Here is a tiny trained network, its code and every weight. The questions are about switching its units off for an input and a target symbol, where a switched-off unit gives its printed mean instead of its output.

import numpy as np


def w(rows, s, z=0):
    codes = np.array(rows[::2]) - 128.0
    scale = np.full(codes.shape[1], s)
    scale[-1] = z or s
    return codes * scale


def f(y):
    return y / 2 * (1 + np.tanh(0.7978845608 * (y + 0.044715 * y**3)))


def softmax(a):
    e = np.exp(a - a.max(-1, keepdims=True))
    return e / e.sum(-1, keepdims=True)


def log_softmax(a):
    a = a - a.max(-1, keepdims=True)
    return a - np.log(np.exp(a).sum(-1, keepdims=True))


def net(x, mask):
    ids = ['ζηλμξψ'.index(c) for c in x.split()]
    T = len(ids)
    res = E[ids] + P[:T]
    u = 0
    for l in range(2):
        q, k, v = (res @ M[l].T for M in (Q, K, V))
        z = softmax(np.where(np.tri(T) > 0, q @ k.T / 2**0.5, -1e9)) @ v
        res = res + np.where(mask[u], z, O[l][:, -1]) @ O[l][:, :-1]
        u += 1
        y = f(res @ A[l][:, :-1].T + A[l][:, -1])
        res = res + np.where(mask[u : u + 16], y, B[l][:, -1]) @ B[l][:, :-1]
        u += 16
    return log_softmax(res[-1] @ U[:, :-1].T + U[:, -1])


Q, K, V, O, A, B = {}, {}, {}, {}, {}, {}
E = w([
[112,157,87,124,161,102,78,106,125,104],'ζ',
[165,121,93,107,108,126,123,127,135,122],'η',
[53,107,99,132,121,61,80,124,156,136],'λ',
[98,228,140,114,163,119,87,98,118,118],'μ',
[121,100,128,149,133,113,152,61,75,253],'ξ',
[124,76,25,88,108,106,64,161,127,156],'ψ',
],0.023)
P = w([
[138,116,174,162,150,124,196,121,57,49],'0',
[83,143,120,213,83,180,153,137,155,148],'1',
[155,129,219,150,107,149,118,128,86,95],'2',
[156,117,187,154,247,111,212,150,144,153],'3',
[96,148,99,157,81,141,159,112,157,136],'4',
[135,139,178,152,59,97,96,140,78,96],'5',
[128,168,134,164,188,90,182,167,120,155],'6',
[137,100,108,84,77,109,169,68,184,123],'7',
[145,131,153,153,38,76,163,211,83,139],'8',
[138,176,117,135,171,76,160,154,99,160],'9',
[135,112,93,145,102,129,120,118,216,155],'10',
[166,107,191,136,48,89,130,210,122,162],'11',
[120,100,143,108,185,89,145,154,199,164],'12',
[128,136,105,96,102,123,95,85,191,144],'13',
],0.014)
Q[0] = w([
[163,215,36,167,82,42,158,134,101,152],'0.h1',
[76,116,88,83,217,217,197,108,252,159],'0.h1',
],0.016)
K[0] = w([
[128,176,79,37,83,41,152,124,101,163],'0.h1',
[189,124,178,139,139,151,6,173,229,231],'0.h1',
],0.017)
V[0] = w([
[89,70,104,150,167,206,106,73,1,219],'0.h1',
[94,94,68,21,157,217,76,215,87,115],'0.h1',
],0.0063)
O[0] = w([
[172,92,139,91,90,90,160,64,117,135,253],'0.h1',
[254,104,127,162,148,135,100,155,133,139,110],'0.h1',
],0.015,0.004)
A[0] = w([
[130,157,20,207,151,91,160,125,116,120,212],'0.n1',
[150,144,116,213,51,207,77,65,193,155,45],'0.n2',
[122,130,114,141,211,133,164,254,135,145,152],'0.n3',
[124,160,115,63,120,65,101,138,147,187,109],'0.n4',
[201,176,85,116,162,105,105,98,159,173,189],'0.n5',
[102,114,105,160,182,172,138,87,227,156,161],'0.n6',
[124,111,190,109,96,96,120,206,10,106,247],'0.n7',
[146,25,85,106,102,169,157,187,103,50,28],'0.n8',
[120,141,34,121,179,197,103,36,171,151,39],'0.n9',
[171,158,108,100,69,168,175,157,225,120,214],'0.n10',
[169,106,75,138,130,97,135,150,69,52,60],'0.n11',
[168,166,61,129,215,103,234,122,171,110,112],'0.n12',
[147,105,193,107,173,56,94,172,113,87,120],'0.n13',
[76,143,117,128,109,143,146,59,189,109,25],'0.n14',
[111,127,123,113,224,134,142,152,112,71,87],'0.n15',
[103,50,80,178,90,224,183,104,143,196,103],'0.n16',
],0.009,0.0011)
B[0] = w([
[137,54,164,90,119,119,140,63,171,116,196],'0.n1',
[104,152,80,43,177,98,175,172,99,101,173],'0.n2',
[186,108,163,135,255,176,56,113,185,94,159],'0.n3',
[152,145,138,92,163,175,141,142,106,212,254],'0.n4',
[140,154,81,129,171,47,195,169,168,114,248],'0.n5',
[107,178,144,128,81,101,163,92,83,159,163],'0.n6',
[144,181,205,90,93,116,34,138,128,95,180],'0.n7',
[129,210,149,151,157,124,179,151,129,102,164],'0.n8',
[161,103,104,168,15,175,121,74,204,139,189],'0.n9',
[82,142,90,131,145,116,13,99,104,97,149],'0.n10',
[93,119,139,178,153,169,107,50,101,170,167],'0.n11',
[110,155,165,91,119,143,114,80,76,118,175],'0.n12',
[107,94,60,152,120,116,129,149,80,176,164],'0.n13',
[126,132,79,175,134,150,156,229,130,141,222],'0.n14',
[146,113,184,99,116,97,85,125,129,82,150],'0.n15',
[111,187,72,130,153,138,48,138,127,59,210],'0.n16',
],0.0098,0.0078)
Q[1] = w([
[121,140,89,115,118,126,142,118,154,114],'1.h1',
[169,146,159,142,8,116,78,169,79,143],'1.h1',
],0.018)
K[1] = w([
[117,74,120,96,128,99,97,192,161,181],'1.h1',
[112,62,134,166,138,149,199,138,49,8],'1.h1',
],0.014)
V[1] = w([
[171,88,111,120,109,254,104,49,114,89],'1.h1',
[165,241,153,129,153,128,222,222,84,94],'1.h1',
],0.01)
O[1] = w([
[27,219,18,254,176,182,70,142,193,43,8],'1.h1',
[153,147,83,146,83,132,48,119,231,195,120],'1.h1',
],0.0089,0.011)
A[1] = w([
[160,138,136,152,195,86,37,154,104,136,117],'1.n1',
[77,90,123,141,111,98,159,58,121,158,155],'1.n2',
[190,180,64,119,112,159,122,100,178,107,146],'1.n3',
[169,101,92,153,169,147,87,202,68,79,253],'1.n4',
[170,89,179,108,169,83,137,104,122,117,8],'1.n5',
[129,79,211,155,155,114,71,144,101,80,62],'1.n6',
[181,168,23,148,129,163,209,91,142,126,61],'1.n7',
[95,81,89,74,69,203,152,185,207,41,54],'1.n8',
[216,144,105,254,158,137,113,134,124,169,17],'1.n9',
[84,128,153,119,125,121,181,111,95,170,91],'1.n10',
[137,179,67,196,147,120,94,116,136,170,53],'1.n11',
[168,188,216,163,138,88,131,159,112,165,162],'1.n12',
[185,86,125,128,98,180,161,106,146,171,243],'1.n13',
[99,158,179,135,124,136,67,88,165,151,212],'1.n14',
[186,181,152,102,85,124,79,131,98,101,121],'1.n15',
[74,161,132,194,102,191,153,117,209,148,50],'1.n16',
],0.0093,0.0016)
B[1] = w([
[136,118,160,179,82,119,135,105,130,124,199],'1.n1',
[134,100,128,118,170,142,159,181,140,98,199],'1.n2',
[108,140,186,148,131,135,71,120,100,125,176],'1.n3',
[121,143,111,97,115,78,135,119,126,166,160],'1.n4',
[99,180,121,140,92,182,123,139,159,134,251],'1.n5',
[144,130,108,144,113,155,93,156,99,176,155],'1.n6',
[110,59,188,134,125,137,70,124,157,140,191],'1.n7',
[104,148,73,196,158,62,162,127,61,114,133],'1.n8',
[108,116,77,137,133,127,192,142,141,103,175],'1.n9',
[174,174,83,123,130,141,115,100,189,113,225],'1.n10',
[144,151,145,73,121,170,166,128,114,130,164],'1.n11',
[99,55,92,132,118,128,123,134,93,85,223],'1.n12',
[90,147,135,153,163,105,114,125,85,74,214],'1.n13',
[160,124,166,116,144,108,104,117,127,115,170],'1.n14',
[110,100,112,150,197,141,158,135,181,158,191],'1.n15',
[246,151,143,120,102,140,166,144,149,171,142],'1.n16',
],0.013,0.016)
U = w([
[133,185,120,127,112,83,66,173,104,107,146],'ζ',
[230,194,160,147,76,131,94,163,171,131,6],'η',
[165,72,113,106,87,250,72,197,144,150,24],'λ',
[163,73,197,87,133,60,35,129,179,127,189],'μ',
[184,153,107,2,153,56,149,130,192,77,200],'ξ',
[196,74,102,205,85,94,146,146,179,117,119],'ψ',
],0.0051,0.0018)

Each question gives the input, a string of symbols that net reads in full, and the target symbol t.
The units are the heads (2 rows each of Q, K, V and O) and the neurons (one row each of A and B). Each row of codes is followed by its name. A weight is (code - 128) times the scale printed after its matrix; where a second scale follows, it is the last column's (O, A, B and U).
mask holds one flag per unit, layer by layer, with each layer's heads first. A switched-off unit (its flag False) gives its mean, the last column of its rows in O or B, instead of its output. The means were averaged over made-up inputs and are rounded, as every weight is.
A unit's drop is (log p(t) with every unit on - log p(t) with that unit switched off) / (log p(t) with every unit on - log p(t) with every unit switched off).
The circuit of an input: a set's keep is (log p(t) with only the set's units on - log p(t) with every unit switched off) / (log p(t) with every unit on - log p(t) with every unit switched off). Starting from the 12 units with the biggest drops (on a tie, the unit counted first), units are removed one at a time, each time the one whose removal leaves the highest keep (on an exact tie, the one counted first), for as long as the keep stays at least 0.8.
circuit, biggest first: the units of the circuit, biggest drop first
most important unit: the unit with the biggest drop
top k neurons: the k neurons with the biggest drops, biggest first
top k neurons in layer l: the k neurons of layer l with the biggest drops, biggest first
input ζ μ η μ μ λ λ ξ μ, target ζ: circuit, biggest first	1.h1, 0.n5, 0.n11
input ξ μ λ μ ξ ξ μ ψ μ, target ξ: circuit, biggest first	0.h1
input ζ λ λ η μ λ μ, target μ: circuit, biggest first	0.h1, 1.h1, 0.n3, 1.n14
input η μ η μ η, target ζ: circuit, biggest first	1.n8, 1.h1, 0.n5, 1.n3
input λ μ μ η ψ ψ ξ, target ψ: top 2 neurons	1.n9, 1.n1
input ξ ξ ζ ζ ξ, target λ: top 2 neurons in layer 0	0.n16, 0.n12
input ξ λ η λ ξ ψ η μ η λ, target μ: top 3 neurons	0.n9, 0.n14, 0.n5
input ψ λ λ λ μ λ, target ψ: circuit, biggest first	0.h1, 1.n9, 1.h1
input ξ μ μ η μ ζ ξ λ η λ λ, target ξ: circuit, biggest first	1.h1, 1.n7
input η ζ η, target η: circuit, biggest first	1.h1, 1.n16, 1.n12
input η ψ λ, target η: circuit, biggest first	1.h1, 1.n16, 0.n5
input ξ η λ ζ, target λ: top 2 neurons	0.n4, 0.n7
input ζ ψ λ, target ζ: circuit, biggest first	1.h1, 0.n5, 0.n11, 0.n1
input ξ ζ μ μ μ ξ ζ λ μ ψ ζ, target μ: circuit, biggest first	0.h1, 1.n7, 0.n5, 1.n3
input η μ ζ μ ξ μ μ μ ξ, target η: circuit, biggest first	1.h1, 0.n5, 1.n16, 1.n12
input μ ζ μ ψ, target ψ: circuit, biggest first	0.h1, 1.n9, 1.n1
input ξ ψ η, target ξ: circuit, biggest first	0.h1
input ξ μ λ λ ψ μ η, target ψ: circuit, biggest first	0.h1, 1.n9, 1.n1
input λ μ ξ ζ λ ξ ξ ψ ψ, target λ: top 3 neurons in layer 0	0.n7, 0.n5, 0.n4
input η λ ξ η μ ξ ψ ζ ξ μ ψ, target μ: top 4 neurons	1.n7, 0.n5, 1.n3, 0.n2
input ξ ξ λ η η λ ξ ξ μ μ ψ μ ξ ξ, target μ: most important unit	1.n7
input ψ μ ψ ζ λ ξ ξ λ λ ζ λ λ η, target λ: top 3 neurons	1.n5, 0.n3, 1.n6
input λ ξ ζ ζ μ ξ μ ψ ψ λ ψ μ, target λ: top 2 neurons	0.n4, 1.n12
input ψ ξ ψ λ λ ψ λ η ζ ξ η η μ, target μ: top 2 neurons	0.n3, 1.n14
input ξ ζ ψ μ μ λ μ λ μ ζ λ ζ ζ, target λ: top 2 neurons in layer 1	1.n5, 1.n6
input μ ζ ψ ψ η μ η μ ψ λ, target ψ: top 2 neurons	1.n1, 1.n9
input η ξ μ ζ μ μ μ μ μ μ ψ μ ξ, target ψ: top 2 neurons in layer 0	0.n8, 0.n5
input η μ ξ, target η: top 2 neurons in layer 0	0.n5, 0.n8
